Below are the code and all the weights of a small trained network. Each question names an input and a class and asks about switching units off, where a switched-off unit gives its printed mean instead of its output.

import numpy as np


def w(rows, s, z=0):
    codes = np.array(rows[::2]) - 128.0
    scale = np.full(codes.shape[1], s)
    scale[-1] = z or s
    return codes * scale


def norm(h):
    return h / np.sqrt((h * h).mean(-1, keepdims=True) + 1e-5)


def f(y):
    return np.maximum(y, 0)


def log_softmax(a):
    a = a - a.max(-1, keepdims=True)
    return a - np.log(np.exp(a).sum(-1, keepdims=True))


def net(x, mask):
    res = np.array(x, float).reshape(1, 7) / 4 @ E
    u = 0
    for l in range(3):
        y = f(norm(res) @ A[l][:, :-1].T + A[l][:, -1])
        res = res + np.where(mask[u : u + 12], y, B[l][:, -1]) @ B[l][:, :-1]
        u += 12
    return log_softmax(norm(res)[-1] @ U[:, :-1].T + U[:, -1])


A, B = {}, {}
E = w([
[95,183,63,76,253,42],'x0',
[75,102,77,154,117,171],'x1',
[128,214,58,122,148,147],'x2',
[150,77,64,42,166,152],'x3',
[163,101,175,174,232,193],'x4',
[100,134,209,78,197,208],'x5',
[83,114,137,82,129,102],'x6',
],0.0035)
A[0] = w([
[116,134,57,188,111,42,186],'L0N0',
[122,135,154,157,157,160,44],'L0N1',
[156,59,108,93,161,116,255],'L0N2',
[198,138,174,119,75,93,102],'L0N3',
[149,141,159,112,175,131,67],'L0N4',
[79,86,187,117,229,199,164],'L0N5',
[104,2,92,89,109,112,133],'L0N6',
[101,109,177,137,131,105,8],'L0N7',
[93,73,83,140,155,144,12],'L0N8',
[169,141,111,228,209,138,176],'L0N9',
[92,151,187,104,132,119,126],'L0N10',
[131,102,150,75,126,163,168],'L0N11',
],0.0078,0.00093)
B[0] = w([
[1,127,79,107,113,104,238],'L0N0',
[162,178,137,114,64,92,164],'L0N1',
[139,153,126,141,78,186,202],'L0N2',
[144,153,65,104,103,170,186],'L0N3',
[99,146,167,182,97,67,173],'L0N4',
[123,144,60,151,129,93,254],'L0N5',
[181,176,123,102,80,152,219],'L0N6',
[141,164,120,138,165,108,155],'L0N7',
[120,146,148,28,34,212,167],'L0N8',
[146,123,205,125,184,173,228],'L0N9',
[173,215,177,239,175,93,174],'L0N10',
[186,156,76,157,138,151,180],'L0N11',
],0.0068,0.0047)
A[1] = w([
[63,122,95,89,105,78,109],'L1N0',
[145,138,146,167,67,152,100],'L1N1',
[97,181,133,113,136,186,77],'L1N2',
[94,160,1,97,188,113,116],'L1N3',
[108,161,188,160,165,148,49],'L1N4',
[118,205,150,131,148,139,251],'L1N5',
[175,171,158,166,148,116,110],'L1N6',
[79,171,125,154,80,118,146],'L1N7',
[86,157,32,155,136,151,168],'L1N8',
[164,195,172,142,159,131,158],'L1N9',
[105,110,93,131,125,114,100],'L1N10',
[126,51,54,135,76,170,136],'L1N11',
],0.0083,0.0019)
B[1] = w([
[59,88,154,149,142,44,202],'L1N0',
[101,129,143,72,154,87,200],'L1N1',
[171,81,87,146,57,165,189],'L1N2',
[33,73,92,111,44,104,254],'L1N3',
[158,156,159,131,137,90,183],'L1N4',
[170,25,197,148,45,104,247],'L1N5',
[177,108,81,174,142,132,205],'L1N6',
[80,3,171,166,199,202,217],'L1N7',
[37,93,92,148,79,42,246],'L1N8',
[169,48,165,177,127,99,227],'L1N9',
[101,44,188,236,138,68,154],'L1N10',
[69,212,162,85,174,139,208],'L1N11',
],0.0053,0.0058)
A[2] = w([
[167,149,102,89,108,123,174],'L2N0',
[85,74,63,194,89,125,120],'L2N1',
[216,96,106,117,113,121,38],'L2N2',
[158,254,121,26,227,67,99],'L2N3',
[49,197,128,165,119,163,130],'L2N4',
[232,183,139,162,94,100,175],'L2N5',
[24,129,129,82,181,105,101],'L2N6',
[127,177,126,50,97,169,164],'L2N7',
[110,103,133,130,150,157,11],'L2N8',
[63,55,85,168,86,151,189],'L2N9',
[91,78,95,125,149,88,208],'L2N10',
[124,212,13,47,105,146,248],'L2N11',
],0.0068,0.0015)
B[2] = w([
[142,236,46,94,141,149,147],'L2N0',
[130,100,84,116,49,85,233],'L2N1',
[114,132,143,52,153,93,162],'L2N2',
[108,108,118,125,96,142,129],'L2N3',
[3,94,183,141,164,111,166],'L2N4',
[147,130,77,128,154,107,197],'L2N5',
[174,53,91,150,55,114,189],'L2N6',
[217,209,116,156,179,184,164],'L2N7',
[133,219,118,172,161,141,130],'L2N8',
[94,108,112,51,107,89,254],'L2N9',
[53,81,63,86,87,232,202],'L2N10',
[102,207,122,108,169,109,185],'L2N11',
],0.0058,0.0066)
U = w([
[181,244,94,82,106,204,121],'0',
[112,148,206,105,182,202,2],'1',
[32,70,104,119,45,101,179],'2',
[245,102,214,238,158,117,152],'3',
],0.011,0.0057)

Each question gives the input, the list of numbers given to net, and the class t.
The units are the neurons (one row each of A and B). Each row of codes is followed by its name. A weight is (code - 128) times the scale printed after its matrix; where a second scale follows, it is the last column's (A, B and U).
mask holds one flag per neuron, layer by layer. A switched-off neuron (its flag False) gives its mean, the last column of its row in B, instead of its output. The means were averaged over made-up inputs and are rounded, as every weight is.
A unit's drop is (log p(t) with every unit on - log p(t) with that unit switched off) / (log p(t) with every unit on - log p(t) with every unit switched off).
unit that matters most: the unit with the biggest drop
k most important neurons: the k neurons with the biggest drops, biggest first
top k neurons in layer l: the k neurons of layer l with the biggest drops, biggest first
drop of u: that unit's drop, to one decimal
input [0,1,7,-8,3,-2,-3], class 3: unit that matters most => L0N9
input [-1,-6,-8,8,-3,8,-1], class 3: top 2 neurons in layer 0 => L0N10, L0N0
input [-4,7,-6,-2,-8,4,0], class 1: top 2 neurons in layer 0 => L0N0, L0N5
input [-6,-3,1,0,-2,2,2], class 0: top 3 neurons in layer 0 => L0N0, L0N3, L0N5
input [7,-4,-3,-7,-4,3,-5], class 3: top 2 neurons in layer 0 => L0N10, L0N5
input [-1,-2,-1,-1,-2,1,5], class 3: 2 most important neurons => L0N10, L0N0
input [4,4,-7,2,-8,6,-2], class 0: 4 most important neurons => L0N6, L0N0, L1N0, L0N8
input [-5,1,8,6,1,1,3], class 0: top 2 neurons in layer 1 => L1N7, L1N0
input [-2,3,-4,4,5,2,4], class 0: 3 most important neurons => L0N0, L0N6, L0N8
input [-1,-3,5,8,1,-2,-5], class 0: 3 most important neurons => L0N0, L0N5, L1N7
input [-5,2,7,4,4,-3,-4], class 3: top 4 neurons in layer 0 => L0N9, L0N0, L0N5, L0N3
input [-4,8,1,5,4,6,-4], class 0: drop of L1N7 => 0.2
input [-8,5,-8,1,-6,7,2], class 0: drop of L0N6 => 0.2
input [-7,-7,-3,4,-8,-3,0], class 0: drop of L2N1 => 0.0
input [-4,1,-1,8,-5,-2,5], class 0: unit that matters most => L0N6
input [0,-3,-8,-3,2,-2,3], class 3: drop of L0N0 => 0.1
